Here is a tiny trained network, its code and every weight. The questions are about switching its units off for an input and a class, where a switched-off unit gives its printed mean instead of its output.

import numpy as np


def w(rows, s, z=0):
    codes = np.array(rows[::2]) - 128.0
    scale = np.full(codes.shape[1], s)
    scale[-1] = z or s
    return codes * scale


def norm(h):
    return h / np.sqrt((h * h).mean(-1, keepdims=True) + 1e-5)


def f(y):
    return np.maximum(y, 0)


def log_softmax(a):
    a = a - a.max(-1, keepdims=True)
    return a - np.log(np.exp(a).sum(-1, keepdims=True))


def net(x, mask):
    res = np.array(x, float).reshape(1, 7) / 4 @ E
    u = 0
    for l in range(4):
        y = f(norm(res) @ A[l][:, :-1].T + A[l][:, -1])
        res = res + np.where(mask[u : u + 16], y, B[l][:, -1]) @ B[l][:, :-1]
        u += 16
    return log_softmax(norm(res)[-1] @ U[:, :-1].T + U[:, -1])


A, B = {}, {}
E = w([
[88,94,94,118,255,131,107,128,74],'x0',
[207,81,133,124,128,116,183,119,136],'x1',
[143,47,71,163,100,130,50,93,184],'x2',
[128,127,128,128,126,130,129,127,126],'x3',
[219,213,121,216,205,187,90,117,139],'x4',
[88,72,240,89,183,193,134,85,224],'x5',
[172,169,136,44,139,88,68,115,114],'x6',
],0.0067)
A[0] = w([
[94,100,96,71,196,206,155,124,165,69],'0.n1',
[111,156,57,183,93,169,111,160,20,113],'0.n2',
[132,131,178,40,153,153,64,93,144,160],'0.n3',
[14,163,102,99,106,139,81,105,131,68],'0.n4',
[130,125,114,95,134,189,138,112,143,2],'0.n5',
[31,167,69,116,160,163,99,120,123,98],'0.n6',
[184,181,153,114,174,176,196,189,97,109],'0.n7',
[216,35,170,114,205,76,176,147,93,66],'0.n8',
[66,84,134,174,222,125,82,28,74,94],'0.n9',
[96,133,61,158,232,25,166,43,32,70],'0.n10',
[108,154,86,37,129,104,132,102,157,181],'0.n11',
[119,164,160,177,94,102,177,113,140,80],'0.n12',
[103,119,135,137,178,161,169,93,119,187],'0.n13',
[70,185,139,143,136,183,55,165,122,131],'0.n14',
[254,35,95,119,153,117,223,110,110,207],'0.n15',
[70,158,183,145,151,102,202,203,107,127],'0.n16',
],0.0072,0.0023)
B[0] = w([
[108,150,125,126,108,120,153,185,222,199],'0.n1',
[131,86,154,154,155,36,132,187,254,245],'0.n2',
[200,123,112,141,155,62,132,213,171,224],'0.n3',
[136,76,207,146,86,111,123,135,96,193],'0.n4',
[154,103,208,91,230,88,181,68,202,135],'0.n5',
[84,163,166,196,107,100,73,199,87,199],'0.n6',
[58,169,127,102,137,48,86,39,130,225],'0.n7',
[97,139,156,196,73,123,71,199,73,200],'0.n8',
[151,143,87,101,83,186,81,149,133,232],'0.n9',
[126,197,123,72,60,197,86,187,196,241],'0.n10',
[141,22,134,148,152,126,152,142,52,198],'0.n11',
[49,168,109,74,100,160,96,149,196,174],'0.n12',
[51,178,142,100,196,166,94,184,162,199],'0.n13',
[157,83,220,170,119,87,133,94,70,200],'0.n14',
[11,174,182,186,118,94,12,163,72,253],'0.n15',
[114,145,107,66,113,96,119,58,133,222],'0.n16',
],0.0056,0.0051)
A[1] = w([
[149,153,118,142,103,135,138,151,113,112],'1.n1',
[102,124,153,100,203,171,114,112,186,122],'1.n2',
[68,110,122,167,117,196,212,103,86,67],'1.n3',
[73,126,127,83,107,157,124,135,182,83],'1.n4',
[116,164,98,160,101,137,99,13,165,168],'1.n5',
[113,89,83,139,120,84,145,183,89,129],'1.n6',
[143,147,169,153,113,174,116,144,144,67],'1.n7',
[172,151,109,131,123,68,79,130,95,93],'1.n8',
[170,63,77,142,131,148,51,166,167,110],'1.n9',
[74,57,126,82,88,112,148,78,110,4],'1.n10',
[127,55,223,164,199,137,168,133,131,37],'1.n11',
[210,34,120,134,185,67,162,215,27,73],'1.n12',
[165,143,169,84,38,165,173,150,158,124],'1.n13',
[73,140,200,158,111,194,116,97,169,102],'1.n14',
[78,124,148,169,129,142,50,132,129,118],'1.n15',
[170,175,185,166,2,119,147,77,146,143],'1.n16',
],0.0078,0.0024)
B[1] = w([
[133,135,160,90,165,92,109,158,156,152],'1.n1',
[143,126,98,104,66,62,114,148,209,194],'1.n2',
[165,141,72,240,146,87,104,151,78,137],'1.n3',
[162,85,155,115,166,106,136,163,112,185],'1.n4',
[92,110,64,75,153,196,125,67,115,163],'1.n5',
[169,78,113,103,147,118,122,169,141,199],'1.n6',
[117,152,120,182,139,127,192,174,96,162],'1.n7',
[184,56,117,101,164,104,126,97,184,211],'1.n8',
[62,127,170,49,20,136,115,2,144,221],'1.n9',
[66,49,127,163,152,122,184,110,99,167],'1.n10',
[152,130,179,159,99,70,125,142,166,170],'1.n11',
[180,156,119,151,121,132,130,122,139,168],'1.n12',
[115,123,98,89,133,176,103,177,118,177],'1.n13',
[155,106,95,181,145,74,142,153,173,210],'1.n14',
[116,83,110,144,102,121,108,73,86,254],'1.n15',
[60,115,163,109,154,184,7,215,121,219],'1.n16',
],0.0059,0.0061)
A[2] = w([
[134,174,16,138,115,101,112,111,118,201],'2.n1',
[119,21,128,100,102,130,125,212,110,149],'2.n2',
[34,84,60,68,142,205,162,88,118,125],'2.n3',
[44,159,91,193,115,129,187,108,148,142],'2.n4',
[139,208,179,79,83,76,149,129,216,107],'2.n5',
[105,111,135,111,142,205,126,172,155,114],'2.n6',
[223,104,166,22,165,97,93,24,73,111],'2.n7',
[141,254,164,135,111,196,78,162,163,183],'2.n8',
[122,137,210,219,78,100,119,114,52,62],'2.n9',
[85,156,200,116,105,146,122,90,140,83],'2.n10',
[178,208,178,207,151,159,44,61,174,146],'2.n11',
[177,173,96,161,159,207,145,119,150,151],'2.n12',
[80,97,65,70,116,56,89,95,201,250],'2.n13',
[123,182,179,137,96,126,65,108,212,106],'2.n14',
[119,198,241,133,170,102,191,232,96,111],'2.n15',
[167,213,120,219,144,143,108,36,163,74],'2.n16',
],0.0064,0.0015)
B[2] = w([
[106,138,141,88,111,158,175,188,209,161],'2.n1',
[142,131,92,111,197,133,145,165,96,223],'2.n2',
[203,107,132,118,139,132,121,96,149,143],'2.n3',
[213,134,122,216,157,183,112,144,41,153],'2.n4',
[133,160,91,147,165,155,152,108,143,192],'2.n5',
[143,146,117,118,112,144,69,186,119,151],'2.n6',
[192,176,197,168,156,208,156,122,88,165],'2.n7',
[116,68,100,77,88,176,123,132,104,200],'2.n8',
[155,130,75,145,88,78,60,101,57,157],'2.n9',
[110,178,147,144,139,67,115,108,132,155],'2.n10',
[73,43,129,84,134,63,170,165,97,202],'2.n11',
[89,119,96,75,225,147,138,93,118,134],'2.n12',
[165,178,141,191,119,212,201,119,138,254],'2.n13',
[146,115,144,101,178,79,147,184,92,223],'2.n14',
[109,136,115,136,51,122,111,45,128,197],'2.n15',
[117,1,92,88,167,90,197,136,79,159],'2.n16',
],0.0074,0.0081)
A[3] = w([
[127,173,199,106,130,47,65,202,63,173],'3.n1',
[126,29,98,92,169,114,207,97,67,72],'3.n2',
[101,96,101,233,93,157,136,90,155,208],'3.n3',
[229,186,96,126,217,78,109,94,177,250],'3.n4',
[152,90,134,131,80,125,81,20,157,88],'3.n5',
[151,154,2,126,98,91,147,126,158,73],'3.n6',
[182,145,53,140,93,57,104,159,126,161],'3.n7',
[64,212,133,111,145,148,180,44,99,124],'3.n8',
[189,158,167,86,109,165,142,135,120,255],'3.n9',
[87,117,31,179,101,146,115,113,162,125],'3.n10',
[84,45,163,145,105,193,73,128,226,155],'3.n11',
[170,117,55,196,100,146,93,104,59,86],'3.n12',
[109,120,76,91,225,150,98,138,92,154],'3.n13',
[109,114,64,79,185,82,106,34,181,203],'3.n14',
[133,174,50,208,113,133,201,184,117,148],'3.n15',
[22,175,113,117,183,164,199,175,104,99],'3.n16',
],0.0075,0.0021)
B[3] = w([
[172,94,121,167,111,143,111,87,149,254],'3.n1',
[107,98,121,96,134,97,201,151,46,168],'3.n2',
[177,190,142,115,160,142,106,78,78,166],'3.n3',
[130,110,161,138,140,141,173,139,94,163],'3.n4',
[125,207,104,116,120,81,167,36,115,144],'3.n5',
[104,172,198,84,95,38,118,154,180,150],'3.n6',
[62,140,188,169,138,134,183,115,202,183],'3.n7',
[199,191,41,94,83,101,156,32,114,147],'3.n8',
[142,135,72,178,182,156,100,100,138,165],'3.n9',
[154,148,121,95,167,145,141,115,101,162],'3.n10',
[134,202,88,101,98,104,132,109,123,199],'3.n11',
[136,126,158,111,153,105,139,104,135,159],'3.n12',
[76,83,131,128,60,203,149,146,129,171],'3.n13',
[100,150,111,96,53,61,187,138,118,145],'3.n14',
[170,106,164,119,253,171,143,92,149,166],'3.n15',
[144,151,85,131,122,158,109,65,120,182],'3.n16',
],0.008,0.0095)
U = w([
[75,27,117,65,115,101,201,169,68,128],'0',
[123,148,181,127,150,71,154,177,253,96],'1',
[134,178,85,73,73,102,129,14,94,105],'2',
[93,122,96,76,81,199,35,203,152,87],'3',
[105,68,167,203,81,41,37,129,88,56],'4',
[193,106,140,161,189,178,132,125,87,253],'5',
],0.014,0.0034)

Each question gives the input, the list of numbers given to net, and the class t.
The units are the neurons (one row each of A and B). Each row of codes is followed by its name. A weight is (code - 128) times the scale printed after its matrix; where a second scale follows, it is the last column's (A, B and U).
mask holds one flag per neuron, layer by layer. A switched-off neuron (its flag False) gives its mean, the last column of its row in B, instead of its output. The means were averaged over made-up inputs and are rounded, as every weight is.
A unit's drop is (log p(t) with every unit on - log p(t) with that unit switched off) / (log p(t) with every unit on - log p(t) with every unit switched off).
The circuit of an input: a set's keep is (log p(t) with only the set's units on - log p(t) with every unit switched off) / (log p(t) with every unit on - log p(t) with every unit switched off). Starting from the 12 units with the biggest drops (on a tie, the unit counted first), units are removed one at a time, each time the one whose removal leaves the highest keep (on an exact tie, the one counted first), for as long as the keep stays at least 0.8.
units of the circuit, in order: the units of the circuit, biggest drop first
unit that matters most: the unit with the biggest drop
k most important neurons: the k neurons with the biggest drops, biggest first
k most important neurons of layer l: the k neurons of layer l with the biggest drops, biggest first
input [3,6,-3,-6,5,0,0], class 4: unit that matters most	0.n15
input [4,3,5,-4,-4,1,7], class 5: 2 most important neurons	[2.n7, 0.n3]
input [-1,-8,-6,-5,1,-1,-5], class 4: 3 most important neurons	[0.n14, 0.n6, 0.n4]
input [1,-8,-3,8,-1,-8,-1], class 1: units of the circuit, in order	[0.n2, 3.n7]
input [2,-6,-5,-8,5,-5,6], class 4: 2 most important neurons	[0.n14, 0.n6]
input [-8,7,5,5,-4,0,0], class 3: units of the circuit, in order	[1.n16, 1.n13]
input [1,-2,-1,6,7,8,2], class 1: 2 most important neurons	[1.n2, 0.n3]
input [3,5,1,-7,-3,-4,7], class 5: units of the circuit, in order	[2.n7, 1.n8, 2.n15]
input [-5,2,1,2,-1,1,6], class 5: 2 most important neurons of layer 0	[0.n10, 0.n3]
input [8,-1,-6,-3,3,-1,5], class 3: units of the circuit, in order	[0.n10, 3.n13]
input [-5,-6,2,8,-1,2,-7], class 5: 3 most important neurons	[1.n14, 0.n15, 0.n10]
input [8,-3,-6,1,-2,7,6], class 3: 3 most important neurons	[0.n9, 0.n2, 0.n13]
input [-1,-4,-7,-8,-3,0,-7], class 2: 2 most important neurons	[0.n16, 3.n8]
input [-6,-3,-7,-7,0,-3,-8], class 5: units of the circuit, in order	[3.n15]
input [7,-4,0,-8,-6,-5,2], class 3: 4 most important neurons	[0.n10, 0.n6, 2.n11, 2.n16]
input [6,7,6,-2,-4,3,6], class 4: 3 most important neurons	[0.n8, 0.n15, 2.n15]
input [5,-6,-3,1,7,8,6], class 1: 2 most important neurons	[1.n2, 0.n3]
input [-3,7,-5,6,6,-7,3], class 1: 2 most important neurons	[0.n2, 3.n7]
input [-5,1,-6,-2,7,-7,1], class 0: 4 most important neurons	[2.n16, 2.n11, 0.n7, 2.n8]
input [-8,4,5,6,2,-2,3], class 3: units of the circuit, in order	[1.n16]
input [2,-2,7,0,8,4,-8], class 0: 2 most important neurons	[2.n16, 2.n11]
input [4,7,5,-3,-2,-4,4], class 4: 2 most important neurons	[0.n15, 0.n8]
input [3,-8,7,6,-1,8,6], class 1: 3 most important neurons	[0.n3, 0.n15, 0.n1]
input [-1,7,4,2,-6,5,-3], class 4: 4 most important neurons of layer 0	[0.n15, 0.n8, 0.n16, 0.n9]
input [8,-8,-1,0,8,-8,-5], class 0: 2 most important neurons of layer 2	[2.n16, 2.n11]
input [5,-1,3,-6,4,-2,2], class 3: 2 most important neurons of layer 0	[0.n10, 0.n9]
input [4,4,4,-2,-5,-2,7], class 5: unit that matters most	2.n7
input [1,-8,-4,-6,5,-6,1], class 4: 2 most important neurons of layer 1	[1.n2, 1.n14]
input [-7,-1,-4,4,-6,2,4], class 3: 4 most important neurons of layer 0	[0.n12, 0.n7, 0.n14, 0.n3]
